Below is a small trained network, with its code and all its weights. Each question gives an input and a target symbol and asks what happens when units are switched off, that is, made to give their printed mean instead of their output.

import numpy as np


def w(rows, s, z=0):
    codes = np.array(rows[::2]) - 128.0
    scale = np.full(codes.shape[1], s)
    scale[-1] = z or s
    return codes * scale


def norm(h):
    return h / np.sqrt((h * h).mean(-1, keepdims=True) + 1e-5)


def f(y):
    return np.maximum(y, 0)


def softmax(a):
    e = np.exp(a - a.max(-1, keepdims=True))
    return e / e.sum(-1, keepdims=True)


def log_softmax(a):
    a = a - a.max(-1, keepdims=True)
    return a - np.log(np.exp(a).sum(-1, keepdims=True))


def net(x, mask):
    ids = ['ΓΔαηθμπστφψω'.index(c) for c in x.split()]
    T = len(ids)
    res = E[ids] + P[:T]
    u = 0
    for l in range(2):
        r = norm(res)
        for j in range(2):
            rows = slice(2 * j, 2 * j + 2)
            q, k, v = (r @ M[l][rows].T for M in (Q, K, V))
            z = softmax(np.where(np.tri(T) > 0, q @ k.T / 2**0.5, -1e9)) @ v
            o = O[l][rows]
            res = res + np.where(mask[u + j], z, o[:, -1]) @ o[:, :-1]
        u += 2
        y = f(norm(res) @ A[l][:, :-1].T + A[l][:, -1])
        res = res + np.where(mask[u : u + 8], y, B[l][:, -1]) @ B[l][:, :-1]
        u += 8
    return log_softmax(norm(res)[-1] @ U[:, :-1].T + U[:, -1])


Q, K, V, O, A, B = {}, {}, {}, {}, {}, {}
E = w([
[159,153,153,163,91,137,83,101],'Γ',
[132,150,123,153,123,101,68,109],'Δ',
[121,162,131,135,213,179,119,127],'α',
[114,160,167,202,117,103,165,99],'η',
[190,128,100,124,128,187,85,82],'θ',
[107,72,97,89,121,135,118,156],'μ',
[190,157,160,123,41,142,149,125],'π',
[75,3,131,180,119,128,224,225],'σ',
[115,139,61,121,161,155,202,141],'τ',
[128,137,133,122,145,72,77,133],'φ',
[136,15,94,159,134,218,74,135],'ψ',
[244,116,136,204,164,122,79,165],'ω',
],0.0048)
P = w([
[138,105,143,1,104,50,176,159],'0',
[105,152,93,169,68,194,106,134],'1',
[101,155,87,153,61,175,113,152],'2',
[99,162,83,155,65,179,104,152],'3',
[98,161,86,143,68,177,106,164],'4',
[97,155,89,146,75,171,111,157],'5',
[89,150,78,138,83,173,117,156],'6',
[93,156,94,137,81,171,108,158],'7',
[90,150,87,141,91,170,106,150],'8',
[88,142,89,136,91,174,116,143],'9',
[91,156,95,129,88,166,110,160],'10',
[88,157,84,127,87,164,116,161],'11',
[93,147,92,132,91,174,119,156],'12',
[94,143,107,128,103,169,115,150],'13',
],0.0019)
Q[0] = w([
[102,97,227,158,212,57,243,66],'0.h1',
[192,253,55,102,23,55,81,135],'0.h1',
[52,150,154,114,1,107,94,186],'0.h2',
[138,136,163,145,62,133,114,238],'0.h2',
],0.0028)
K[0] = w([
[81,205,161,195,145,93,136,130],'0.h1',
[210,105,126,28,102,58,166,101],'0.h1',
[96,160,199,157,79,2,231,157],'0.h2',
[149,133,172,139,112,78,162,163],'0.h2',
],0.0045)
V[0] = w([
[83,147,103,147,80,159,94,68],'0.h1',
[3,157,176,234,140,168,79,142],'0.h1',
[140,147,139,150,154,150,109,45],'0.h2',
[74,77,79,163,90,197,89,82],'0.h2',
],0.0021)
O[0] = w([
[207,102,78,108,6,51,208,186,180],'0.h1',
[132,172,21,174,94,24,126,166,149],'0.h1',
[154,171,136,125,58,128,69,238,140],'0.h2',
[170,183,185,82,67,215,122,175,254],'0.h2',
],0.0018,0.0017)
A[0] = w([
[139,80,73,86,133,77,137,167,162],'0.n1',
[165,71,149,211,192,66,118,221,122],'0.n2',
[75,67,43,36,100,136,254,167,143],'0.n3',
[170,234,216,202,138,215,112,75,210],'0.n4',
[32,60,134,98,94,114,153,118,76],'0.n5',
[182,153,90,135,117,168,55,88,104],'0.n6',
[107,215,174,223,72,70,227,130,148],'0.n7',
[157,83,181,108,19,103,191,117,246],'0.n8',
],0.0025,0.0011)
B[0] = w([
[133,166,149,160,116,164,71,55,155],'0.n1',
[75,165,129,116,81,110,197,184,166],'0.n2',
[176,202,199,184,99,83,157,89,189],'0.n3',
[97,117,67,61,150,54,168,196,253],'0.n4',
[102,160,73,107,170,92,101,135,149],'0.n5',
[126,121,207,94,91,120,176,138,225],'0.n6',
[96,119,94,178,252,168,18,16,181],'0.n7',
[31,108,84,174,174,82,67,139,175],'0.n8',
],0.003,0.0029)
Q[1] = w([
[103,135,126,87,47,95,28,157],'1.h1',
[207,108,130,142,190,196,209,129],'1.h1',
[32,191,103,81,35,51,3,162],'1.h2',
[155,104,120,181,58,97,68,81],'1.h2',
],0.0056)
K[1] = w([
[209,28,241,42,172,68,145,48],'1.h1',
[159,219,14,194,45,199,76,192],'1.h1',
[122,76,253,33,206,98,174,81],'1.h2',
[187,52,221,180,89,77,110,47],'1.h2',
],0.0046)
V[1] = w([
[5,116,74,140,105,179,155,98],'1.h1',
[88,74,151,110,90,59,197,138],'1.h1',
[129,86,111,167,65,127,105,179],'1.h2',
[164,175,92,150,4,87,156,32],'1.h2',
],0.0031)
O[1] = w([
[29,160,161,165,125,155,122,117,156],'1.h1',
[88,134,133,152,2,74,210,157,41],'1.h1',
[107,14,184,158,118,79,88,120,197],'1.h2',
[156,191,184,171,102,128,118,77,2],'1.h2',
],0.0038,0.0015)
A[1] = w([
[170,203,131,142,118,127,162,98,93],'1.n1',
[211,92,119,196,118,84,120,140,106],'1.n2',
[124,166,171,57,138,68,118,133,254],'1.n3',
[234,123,132,40,129,189,90,149,40],'1.n4',
[166,110,107,93,58,177,111,95,188],'1.n5',
[135,43,91,109,134,127,60,128,79],'1.n6',
[114,78,161,99,253,167,111,145,219],'1.n7',
[127,193,109,164,99,105,85,103,193],'1.n8',
],0.0039,0.00075)
B[1] = w([
[204,97,126,132,176,255,232,157,150],'1.n1',
[193,126,79,58,191,53,170,169,173],'1.n2',
[141,109,102,149,84,218,127,97,159],'1.n3',
[11,181,242,125,155,46,186,117,252],'1.n4',
[130,143,188,96,140,116,47,115,228],'1.n5',
[214,154,174,186,117,235,151,181,248],'1.n6',
[116,110,90,118,68,114,91,132,237],'1.n7',
[130,64,146,129,211,109,143,62,178],'1.n8',
],0.0037,0.0031)
U = w([
[133,84,130,118,83,45,88,93,126],'Γ',
[194,95,135,97,187,105,104,54,71],'Δ',
[53,167,65,59,189,165,113,201,12],'α',
[63,143,102,195,201,98,66,46,108],'η',
[78,187,254,77,158,120,112,118,147],'θ',
[83,147,107,101,61,141,166,115,102],'μ',
[152,138,155,155,68,114,181,90,117],'π',
[36,84,143,195,88,68,187,174,144],'σ',
[163,179,126,171,182,202,217,100,107],'τ',
[149,134,78,65,94,114,98,92,148],'φ',
[148,61,158,159,102,203,51,169,205],'ψ',
[206,114,148,104,173,61,163,219,158],'ω',
],0.0077,0.0011)

Each question gives the input, a string of symbols that net reads in full, and the target symbol t.
The units are the heads (2 rows each of Q, K, V and O) and the neurons (one row each of A and B). Each row of codes is followed by its name. A weight is (code - 128) times the scale printed after its matrix; where a second scale follows, it is the last column's (O, A, B and U).
mask holds one flag per unit, layer by layer, with each layer's heads first. A switched-off unit (its flag False) gives its mean, the last column of its rows in O or B, instead of its output. The means were averaged over made-up inputs and are rounded, as every weight is.
A unit's drop is (log p(t) with every unit on - log p(t) with that unit switched off) / (log p(t) with every unit on - log p(t) with every unit switched off).
The circuit of an input: a set's keep is (log p(t) with only the set's units on - log p(t) with every unit switched off) / (log p(t) with every unit on - log p(t) with every unit switched off). Starting from the 12 units with the biggest drops (on a tie, the unit counted first), units are removed one at a time, each time the one whose removal leaves the highest keep (on an exact tie, the one counted first), for as long as the keep stays at least 0.8.
units of the circuit, in order: the units of the circuit, biggest drop first
unit that matters most: the unit with the biggest drop
k most important neurons: the k neurons with the biggest drops, biggest first
k most important neurons of layer l: the k neurons of layer l with the biggest drops, biggest first
which heads matter: for each layer, one digit per head in row order, 1 if its drop is at least 0.15 and else 0, layers parted by /
input ω ψ θ ψ μ ω ψ η θ Δ, target ω: units of the circuit, in order -> [1.h1; 1.n2]
input ψ θ φ ψ π, target ψ: units of the circuit, in order -> [0.n8; 1.n4; 1.h2; 0.n7]
input α μ Δ σ Δ ψ ψ ψ σ ψ σ π, target α: which heads matter -> 00 / 01
input η θ φ π ψ Δ Γ ω Δ μ μ η Δ, target η: 3 most important neurons -> [0.n7; 1.n8; 1.n6]
input ψ ψ α Δ, target ψ: units of the circuit, in order -> [1.h2; 1.n4; 1.n6]
input φ Δ ψ ψ Δ π, target φ: 2 most important neurons -> [0.n8; 1.n4]
input Γ Γ η η α η α φ ψ μ ψ σ Γ, target Γ: units of the circuit, in order -> [1.h1; 1.n4; 1.n6; 1.n8]
input α θ ψ ψ α σ Γ, target α: which heads matter -> 00 / 01
input Γ ψ Δ α θ φ φ ψ ψ φ Δ Δ, target Γ: which heads matter -> 10 / 10
input φ ψ ψ θ ψ ω ψ ψ θ φ Δ μ, target φ: 3 most important neurons -> [1.n4; 0.n3; 1.n6]
input φ η φ ψ η ω Γ φ, target φ: which heads matter -> 11 / 11
input θ π τ θ θ Δ, target θ: unit that matters most -> 0.h1
input θ θ θ ω ψ η Γ π ω ψ ψ Γ ψ μ, target θ: which heads matter -> 00 / 11
input ω α φ, target ω: unit that matters most -> 1.h1
input π α μ, target π: 2 most important neurons -> [0.n3; 0.n8]
input τ θ φ π π, target τ: which heads matter -> 00 / 01
input η θ η π, target η: units of the circuit, in order -> [0.n7; 0.n8; 1.n8; 0.h2]
input ψ ψ ψ α ψ Δ Γ, target ψ: units of the circuit, in order -> [1.n4; 1.h2]
input σ ψ θ ψ τ ψ ψ α θ Δ ψ ψ θ Γ, target σ: units of the circuit, in order -> [1.h1; 0.n4]
input ω Δ η Γ Δ α τ, target τ: unit that matters most -> 0.n3
input ψ θ μ θ τ Δ σ α ψ η φ ω Γ μ, target ψ: units of the circuit, in order -> [1.n4; 0.n4; 0.n3]
input θ ψ θ Δ τ α π, target θ: which heads matter -> 10 / 10
input ω η θ ψ η θ ψ α π, target ω: units of the circuit, in order -> [1.h1; 0.n8; 1.n2]
input ψ μ ω ψ π, target ψ: 2 most important neurons of layer 0 -> [0.n8; 0.n7]
